Each row is followed by its group and then its class within the group.
[  7.5  -2.9   5.3  19.8 -17.3   1.2 -24.4  -5.5 -33.6  -1.9 -19.4   7.9
  15.0   0.7 -16.6 -19.3 -11.3  -4.6  -3.0   0.3  -8.0  -6.5  13.6]	Nidep tukif
[ -8.9  16.6  13.6 -28.3 -36.9  -6.5   6.6 -68.4  10.0  -9.9  10.5   3.8
   6.9  -0.5 -71.1  -5.6  28.9  13.2  -0.4  -7.1  -2.1 -12.2  20.2]	Lal belit
[-13.3   4.2   6.5  -4.0 -26.4 -11.7  14.7 -51.6  20.7 -31.9  19.6   8.6
 -17.6  -6.4 -10.7   1.9  19.5   2.8   1.1  -3.6  -2.0  -5.6   1.8]	Lal belit
[-12.3   6.5   1.8  -4.4 -18.6 -12.9  15.5 -42.3  12.1  -6.0  16.4  10.6
  -5.4  -4.1 -21.9  -1.1  19.6  -6.4   3.5   2.2  -5.4  -5.9   8.0]	Lal zotum
[  6.3  -5.2   6.5   8.0  -8.8  -2.7  -2.1   0.8 -30.1   5.3  -9.2  -0.9
  27.2   5.5  -3.0 -14.1 -12.8 -11.9  -4.3  14.3   6.3  -8.3  15.8]	Nidep tukif
[ -3.0  11.9   5.0  18.1 -16.3 -13.1  13.6 -34.5  14.8 -18.6   9.9  17.3
  -7.8 -12.4 -10.2  -4.6  13.3 -11.2  -3.6 -10.8  -5.4  -3.1   5.2]	Lal zotum
[  0.1  13.1  12.2  -3.9 -14.5  10.6  10.5 -10.7   3.8  -1.8  10.7   8.9
  17.3   0.7 -20.6  -7.8  14.6   2.9  -8.4  -4.3  -3.4  -1.1  -2.3]	Fevu kura
[  0.5  -9.0  -6.2   3.2  -1.8  -9.3  -2.9 -15.0 -25.2  -0.6  -7.3  23.6
   9.5   5.9 -27.8 -19.5   2.1  -5.4   7.6  10.8   1.9  -4.0  13.0]	fude Kobob
[ -4.8   8.7   6.2  -7.8 -23.1 -10.7   9.5 -42.3  12.1 -14.1  -5.7   3.7
   2.5  -9.7 -17.9  -2.6   4.0  -3.6   0.6  -2.8  -1.5  -5.7   4.2]	Lal zotum
[  0.3  -4.8   8.4 -26.6  -8.1  -1.7  -1.2 -28.4  -2.3   8.3   2.2  -7.5
  35.0   1.0 -28.7  -3.8   6.9  -2.2  -5.0  11.2   6.4  -5.4  13.3]	fude rak
[  8.0  -9.3   3.1  22.3  -8.6  38.4  -8.4  12.2 -39.6   9.5 -24.4  20.5
  24.3  -3.3  -0.9 -23.1 -16.5  -9.1  -9.0   5.2  -2.2   0.9   8.8]	Nidep tukif
[ -2.4   2.1   4.6 -16.9 -23.1  -7.8   2.0 -42.0  11.8  -4.1  22.1 -16.4
  12.6  -2.9 -28.1   0.5  14.3  -8.3   7.4   6.1   3.0  -9.7   6.2]	Fevu riful
[ -0.4  -5.0   1.3  15.3  -8.1  -1.7  -7.2  10.5 -14.5   3.4 -18.8   7.0
   4.1   0.9 -14.7 -20.3 -12.9   4.9  -2.6  -2.6  -0.5  -8.2   6.2]	Nidep tukif
[  4.8  -9.7  -6.8  -4.7  21.4  -9.0 -13.1 -12.7  -7.4   9.4  -4.7   1.6
   5.8   7.7 -19.0   1.5 -14.1  -1.6  -2.6   5.9   1.7  -8.8   3.6]	fude Kobob

Each row is followed by its group and then its class within the group.
[ -6.5  32.2   9.3  -6.6   0.7  -6.7  -3.6 -23.5  -2.8  12.0 -13.4  22.1
  -4.9  -7.4  -0.6  -3.2 -17.6  -5.7   5.0 -16.1  -5.1  10.1  18.5]	mil (66)
[ -3.2  -4.2  10.5  -8.4   5.7  -7.1 -12.2 -19.0 -16.8   8.4  -3.2  26.4
  -0.5 -13.8  22.6  16.5  -0.5  -8.0   8.7 -39.5  -6.4  21.5 -23.6]	mil (66)
[-10.1  46.8 -13.6  -6.4   6.1  -5.7  17.4 -13.0  -1.8  22.6   0.1   0.6
 -21.8 -12.2 -30.8  11.5   4.1   1.4 -11.9 -24.3   2.7  20.0   3.7]	lufo (72)
[-21.1  60.0  -7.4   6.3  -8.1   6.2  34.9 -11.6  26.3  30.6   1.0  13.8
 -27.1 -17.8 -33.8  -6.7 -11.0  -3.1 -24.1  17.6   4.4  13.1  72.0]	mil (68)
[ -3.7  11.9 -13.9 -14.0   5.0   1.4  -0.8  -5.0  -0.2  -2.2  -1.2  15.5
  -5.8  -3.2  -3.7   2.0  -3.9  -7.4   3.4 -18.9   0.5   7.4   8.1]	mil (79)
[  0.4   7.7  -8.8  -6.4  -2.0  -6.0  -7.0 -11.7 -15.4  -0.7   7.5  -2.3
 -16.1  -0.8  -5.1  16.0  -4.4 -10.0   2.4 -18.6   9.5  15.4 -14.7]	lufo (72)
[ -4.8  28.3  -1.4 -14.1   2.0  -2.7 -11.0   0.4 -24.8   3.9  -4.8   0.2
 -13.5  -4.9  -9.5   6.9  -1.6 -19.9  -3.7  -9.0   2.1   1.3  -7.2]	lufo (80)
[ -4.4  54.7   7.6  -3.7  -4.3   2.3   4.2 -12.4  -4.5   3.4   0.9  20.8
  -5.5  -9.5  -2.9  -0.1  -5.9 -11.8  -1.1 -23.8  -3.8  16.8   9.5]	mil (66)
